Below are the code and all the weights of a small trained network. Each question names an input and a target symbol and asks about switching units off, where a switched-off unit gives its printed mean instead of its output.

import numpy as np


def w(rows, s, z=0):
    codes = np.array(rows[::2]) - 128.0
    scale = np.full(codes.shape[1], s)
    scale[-1] = z or s
    return codes * scale


def norm(h):
    return h / np.sqrt((h * h).mean(-1, keepdims=True) + 1e-5)


def f(y):
    return y / 2 * (1 + np.tanh(0.7978845608 * (y + 0.044715 * y**3)))


def softmax(a):
    e = np.exp(a - a.max(-1, keepdims=True))
    return e / e.sum(-1, keepdims=True)


def log_softmax(a):
    a = a - a.max(-1, keepdims=True)
    return a - np.log(np.exp(a).sum(-1, keepdims=True))


def net(x, mask):
    ids = ['αβγδζηθξπστφψω'.index(c) for c in x.split()]
    T = len(ids)
    res = E[ids] + P[:T]
    u = 0
    for l in range(3):
        q, k, v = (norm(res) @ M[l].T for M in (Q, K, V))
        z = softmax(np.where(np.tri(T) > 0, q @ k.T / 2**0.5, -1e9)) @ v
        res = res + np.where(mask[u], z, O[l][:, -1]) @ O[l][:, :-1]
        u += 1
        y = f(norm(res) @ A[l][:, :-1].T + A[l][:, -1])
        res = res + np.where(mask[u : u + 4], y, B[l][:, -1]) @ B[l][:, :-1]
        u += 4
    return log_softmax(norm(res)[-1] @ U[:, :-1].T + U[:, -1])


Q, K, V, O, A, B = {}, {}, {}, {}, {}, {}
E = w([
[108,139,110],'α',
[119,124,92],'β',
[155,197,80],'γ',
[154,149,123],'δ',
[169,213,63],'ζ',
[84,179,178],'η',
[167,165,92],'θ',
[155,144,103],'ξ',
[78,118,159],'π',
[140,207,153],'σ',
[83,155,196],'τ',
[85,146,225],'φ',
[66,155,21],'ψ',
[69,175,11],'ω',
],0.012)
P = w([
[115,167,165],'0',
[140,150,25],'1',
[145,70,137],'2',
[1,173,144],'3',
[158,173,22],'4',
[134,80,136],'5',
],0.017)
Q[0] = w([
[205,24,130],'L0H0',
[56,6,174],'L0H0',
],0.017)
K[0] = w([
[204,90,127],'L0H0',
[100,1,52],'L0H0',
],0.021)
V[0] = w([
[250,173,34],'L0H0',
[57,22,45],'L0H0',
],0.012)
O[0] = w([
[250,168,154,91],'L0H0',
[117,10,128,1],'L0H0',
],0.013,0.0045)
A[0] = w([
[122,133,253,252],'L0N0',
[113,114,33,70],'L0N1',
[105,129,140,146],'L0N2',
[162,98,80,100],'L0N3',
],0.033,0.0022)
B[0] = w([
[3,89,111,174],'L0N0',
[166,148,58,254],'L0N1',
[127,149,163,154],'L0N2',
[188,117,130,193],'L0N3',
],0.033,0.0083)
Q[1] = w([
[4,112,168],'L1H0',
[230,113,204],'L1H0',
],0.025)
K[1] = w([
[167,2,123],'L1H0',
[151,222,20],'L1H0',
],0.024)
V[1] = w([
[136,6,207],'L1H0',
[180,178,81],'L1H0',
],0.011)
O[1] = w([
[2,238,81,2],'L1H0',
[227,138,96,155],'L1H0',
],0.0083,0.0089)
A[1] = w([
[114,170,234,156],'L1N0',
[131,135,109,5],'L1N1',
[145,240,41,21],'L1N2',
[98,251,34,87],'L1N3',
],0.017,0.0028)
B[1] = w([
[159,86,22,144],'L1N0',
[161,104,104,125],'L1N1',
[108,13,131,237],'L1N2',
[72,160,252,251],'L1N3',
],0.019,0.013)
Q[2] = w([
[4,133,114],'L2H0',
[149,163,179],'L2H0',
],0.021)
K[2] = w([
[7,178,99],'L2H0',
[131,233,156],'L2H0',
],0.017)
V[2] = w([
[175,168,59],'L2H0',
[181,50,255],'L2H0',
],0.0077)
O[2] = w([
[29,129,128,36],'L2H0',
[132,253,176,254],'L2H0',
],0.0072,0.0031)
A[2] = w([
[170,206,68,77],'L2N0',
[147,88,85,83],'L2N1',
[213,135,106,31],'L2N2',
[109,253,152,6],'L2N3',
],0.026,0.0017)
B[2] = w([
[74,123,23,150],'L2N0',
[179,62,166,187],'L2N1',
[6,211,114,255],'L2N2',
[235,138,134,166],'L2N3',
],0.022,0.0093)
U = w([
[129,66,145,106],'α',
[160,86,145,169],'β',
[89,198,115,91],'γ',
[124,111,205,59],'δ',
[85,205,105,117],'ζ',
[73,122,122,69],'η',
[145,251,137,107],'θ',
[203,162,180,182],'ξ',
[78,76,106,66],'π',
[68,147,195,106],'σ',
[57,128,123,52],'τ',
[65,127,129,148],'φ',
[122,154,114,228],'ψ',
[131,158,75,253],'ω',
],0.021,0.0066)

Each question gives the input, a string of symbols that net reads in full, and the target symbol t.
The units are the heads (2 rows each of Q, K, V and O) and the neurons (one row each of A and B). Each row of codes is followed by its name. A weight is (code - 128) times the scale printed after its matrix; where a second scale follows, it is the last column's (O, A, B and U).
mask holds one flag per unit, layer by layer, with each layer's heads first. A switched-off unit (its flag False) gives its mean, the last column of its rows in O or B, instead of its output. The means were averaged over made-up inputs and are rounded, as every weight is.
A unit's drop is (log p(t) with every unit on - log p(t) with that unit switched off) / (log p(t) with every unit on - log p(t) with every unit switched off).
unit that matters most: the unit with the biggest drop
top k neurons: the k neurons with the biggest drops, biggest first
k most important neurons of layer l: the k neurons of layer l with the biggest drops, biggest first
input ξ α ξ ζ π θ, target θ: unit that matters most -> L1N2
input π ξ ξ π ψ, target π: 2 most important neurons of layer 0 -> [L0N1 L0N0]
input π ω γ ξ γ, target π: top 4 neurons -> [L1N2 L0N1 L2N2 L1N3]
input σ ω η α ψ, target σ: top 2 neurons -> [L1N2 L1N3]
input ζ ω ξ α φ, target ζ: top 2 neurons -> [L1N3 L2N2]
input ξ θ σ ξ β, target ξ: top 3 neurons -> [L0N1 L1N3 L0N3]
input ξ ω π θ φ, target ξ: top 2 neurons -> [L0N3 L0N0]
input ξ ξ ζ ξ ζ β, target β: 2 most important neurons of layer 2 -> [L2N1 L2N0]
input ξ σ τ α α, target ξ: 3 most important neurons of layer 0 -> [L0N1 L0N0 L0N3]
input π θ ω ψ θ, target π: top 3 neurons -> [L1N2 L0N1 L2N2]
input β τ φ φ γ, target β: top 2 neurons -> [L0N3 L0N0]
input ζ γ ξ β π α, target α: top 3 neurons -> [L2N1 L1N3 L2N2]
input θ η ξ α θ ζ, target ζ: top 3 neurons -> [L1N3 L2N2 L2N0]
input ω δ ζ α π, target ω: unit that matters most -> L0H0
input β ξ ω θ θ, target β: top 3 neurons -> [L1N2 L0N3 L0N1]
input ξ ξ θ ζ γ, target ξ: 3 most important neurons of layer 0 -> [L0N1 L0N3 L0N0]
input δ σ ζ α π θ, target θ: top 3 neurons -> [L1N2 L2N2 L0N1]
input ξ ξ ξ α ζ, target ξ: top 3 neurons -> [L0N1 L1N3 L0N3]
input θ β α ψ ξ, target θ: 3 most important neurons of layer 0 -> [L0N0 L0N1 L0N3]
input ξ ω ζ ξ ω, target ξ: unit that matters most -> L1N3
input α ω θ ω ξ, target α: 2 most important neurons of layer 1 -> [L1N2 L1N3]
input α ω ψ ξ ω, target α: 2 most important neurons of layer 0 -> [L0N1 L0N0]
input α β α ξ β ξ, target ξ: 2 most important neurons of layer 1 -> [L1N2 L1N3]
